Below is a small trained network, with its code and all its weights. Each question gives an input and a class and asks what happens when units are switched off, that is, made to give their printed mean instead of their output.

import numpy as np


def w(rows, s, z=0):
    codes = np.array(rows[::2]) - 128.0
    scale = np.full(codes.shape[1], s)
    scale[-1] = z or s
    return codes * scale


def f(y):
    return np.maximum(y, 0)


def log_softmax(a):
    a = a - a.max(-1, keepdims=True)
    return a - np.log(np.exp(a).sum(-1, keepdims=True))


def net(x, mask):
    res = np.array(x, float).reshape(1, 3) / 4 @ E
    y = f(res @ A[0][:, :-1].T + A[0][:, -1])
    res = res + np.where(mask, y, B[0][:, -1]) @ B[0][:, :-1]
    return log_softmax(res[-1] @ U[:, :-1].T + U[:, -1])


A, B = {}, {}
E = w([
[116,207,230,131,44,240],'x0',
[4,141,74,254,99,183],'x1',
[206,221,23,173,67,132],'x2',
],0.0084)
A[0] = w([
[95,86,167,140,166,126,86],'neuron 1',
[128,183,168,140,147,135,40],'neuron 2',
[122,122,103,159,140,62,69],'neuron 3',
[183,100,123,56,83,111,89],'neuron 4',
[68,94,164,59,129,144,84],'neuron 5',
[173,131,152,89,120,121,254],'neuron 6',
[144,58,71,97,117,29,144],'neuron 7',
[79,120,124,198,113,144,124],'neuron 8',
[148,92,66,115,188,115,150],'neuron 9',
[155,124,143,117,134,193,92],'neuron 10',
[158,196,70,173,74,136,185],'neuron 11',
[162,125,134,83,125,155,62],'neuron 12',
[102,92,88,205,71,150,128],'neuron 13',
[145,162,187,115,119,163,64],'neuron 14',
[146,178,84,124,90,107,161],'neuron 15',
[129,168,176,114,71,144,214],'neuron 16',
[138,174,201,141,75,142,117],'neuron 17',
[181,102,159,80,92,146,135],'neuron 18',
[105,120,95,175,169,125,146],'neuron 19',
[86,114,198,118,130,118,123],'neuron 20',
[70,140,111,132,104,188,89],'neuron 21',
[162,155,70,152,127,154,17],'neuron 22',
[169,125,168,103,117,117,180],'neuron 23',
[174,182,93,153,121,92,37],'neuron 24',
[100,177,188,112,68,129,139],'neuron 25',
[114,11,174,156,118,157,113],'neuron 26',
[228,178,70,163,64,136,112],'neuron 27',
[155,105,103,140,178,150,54],'neuron 28',
[166,181,167,152,91,200,36],'neuron 29',
[54,108,136,142,86,109,102],'neuron 30',
[147,36,61,111,127,119,129],'neuron 31',
[215,104,128,117,166,116,188],'neuron 32',
[149,178,90,138,112,135,126],'neuron 33',
[114,134,103,135,143,55,83],'neuron 34',
],0.011,0.0041)
B[0] = w([
[119,63,120,57,182,151,174],'neuron 1',
[129,24,96,119,66,186,146],'neuron 2',
[101,51,106,159,43,217,172],'neuron 3',
[192,128,100,183,157,51,198],'neuron 4',
[101,67,150,83,172,119,183],'neuron 5',
[139,180,67,182,172,60,210],'neuron 6',
[103,128,76,163,63,171,244],'neuron 7',
[210,111,59,181,168,49,204],'neuron 8',
[49,89,114,182,81,181,211],'neuron 9',
[84,59,85,140,83,170,155],'neuron 10',
[87,111,132,90,180,115,243],'neuron 11',
[203,112,76,169,149,86,157],'neuron 12',
[199,122,54,174,183,15,213],'neuron 13',
[89,45,115,170,85,172,175],'neuron 14',
[99,77,130,24,197,154,196],'neuron 15',
[64,120,61,169,150,174,209],'neuron 16',
[78,91,82,188,83,164,200],'neuron 17',
[157,136,70,179,130,113,188],'neuron 18',
[161,179,84,171,113,94,180],'neuron 19',
[66,69,141,52,194,129,180],'neuron 20',
[170,123,119,146,155,81,190],'neuron 21',
[145,40,168,96,169,121,170],'neuron 22',
[170,153,85,165,136,33,188],'neuron 23',
[140,33,162,77,180,155,179],'neuron 24',
[101,74,87,208,126,157,196],'neuron 25',
[133,119,136,64,239,124,187],'neuron 26',
[101,71,175,13,166,132,240],'neuron 27',
[99,43,122,163,100,205,147],'neuron 28',
[132,59,82,136,116,192,201],'neuron 29',
[221,115,134,134,170,1,173],'neuron 30',
[43,48,109,133,97,202,203],'neuron 31',
[128,139,50,163,126,79,221],'neuron 32',
[132,138,156,29,178,110,185],'neuron 33',
[80,42,126,129,96,227,175],'neuron 34',
],0.0057,0.011)
U = w([
[63,92,82,188,67,222,86],'0',
[96,98,146,14,213,134,80],'1',
[177,135,77,197,147,55,82],'2',
[76,161,102,135,134,123,252],'3',
[148,170,210,110,58,170,88],'4',
[171,254,188,112,82,158,72],'5',
[127,215,221,142,40,140,74],'6',
],0.012)

Each question gives the input, the list of numbers given to net, and the class t.
The units are the neurons (one row each of A and B). Each row of codes is followed by its name. A weight is (code - 128) times the scale printed after its matrix; where a second scale follows, it is the last column's (A, B and U).
mask holds one flag per neuron, in row order. A switched-off neuron (its flag False) gives its mean, the last column of its row in B, instead of its output. The means were averaged over made-up inputs and are rounded, as every weight is.
A unit's drop is (log p(t) with every unit on - log p(t) with that unit switched off) / (log p(t) with every unit on - log p(t) with every unit switched off).
The circuit of an input: a set's keep is (log p(t) with only the set's units on - log p(t) with every unit switched off) / (log p(t) with every unit on - log p(t) with every unit switched off). Starting from the 12 units with the biggest drops (on a tie, the unit counted first), units are removed one at a time, each time the one whose removal leaves the highest keep (on an exact tie, the one counted first), for as long as the keep stays at least 0.8.
circuit, biggest first: the units of the circuit, biggest drop first
top k neurons: the k neurons with the biggest drops, biggest first
drop of u: that unit's drop, to one decimal
input [-5,3,-5], class 0: top neuron => [neuron 27]
input [6,-6,-4], class 0: circuit, biggest first => [neuron 14; neuron 17]
input [-3,6,-5], class 2: top 2 neurons => [neuron 27; neuron 8]
input [-8,-3,-8], class 0: top 2 neurons => [neuron 7; neuron 9]
input [7,8,5], class 2: top 2 neurons => [neuron 13; neuron 8]
input [-7,-4,6], class 0: top 2 neurons => [neuron 7; neuron 9]
input [1,-1,-1], class 3: top 2 neurons => [neuron 13; neuron 8]
input [-4,7,-8], class 1: top 2 neurons => [neuron 26; neuron 1]
input [-1,7,-6], class 2: top 2 neurons => [neuron 8; neuron 27]
input [2,2,-3], class 3: top 2 neurons => [neuron 27; neuron 15]
input [2,-8,-6], class 2: drop of neuron 4 => 0.1
input [4,-4,6], class 1: drop of neuron 27 => 0.5
input [-1,-6,8], class 1: drop of neuron 27 => 0.3
input [-6,-7,-1], class 2: circuit, biggest first => [neuron 32]
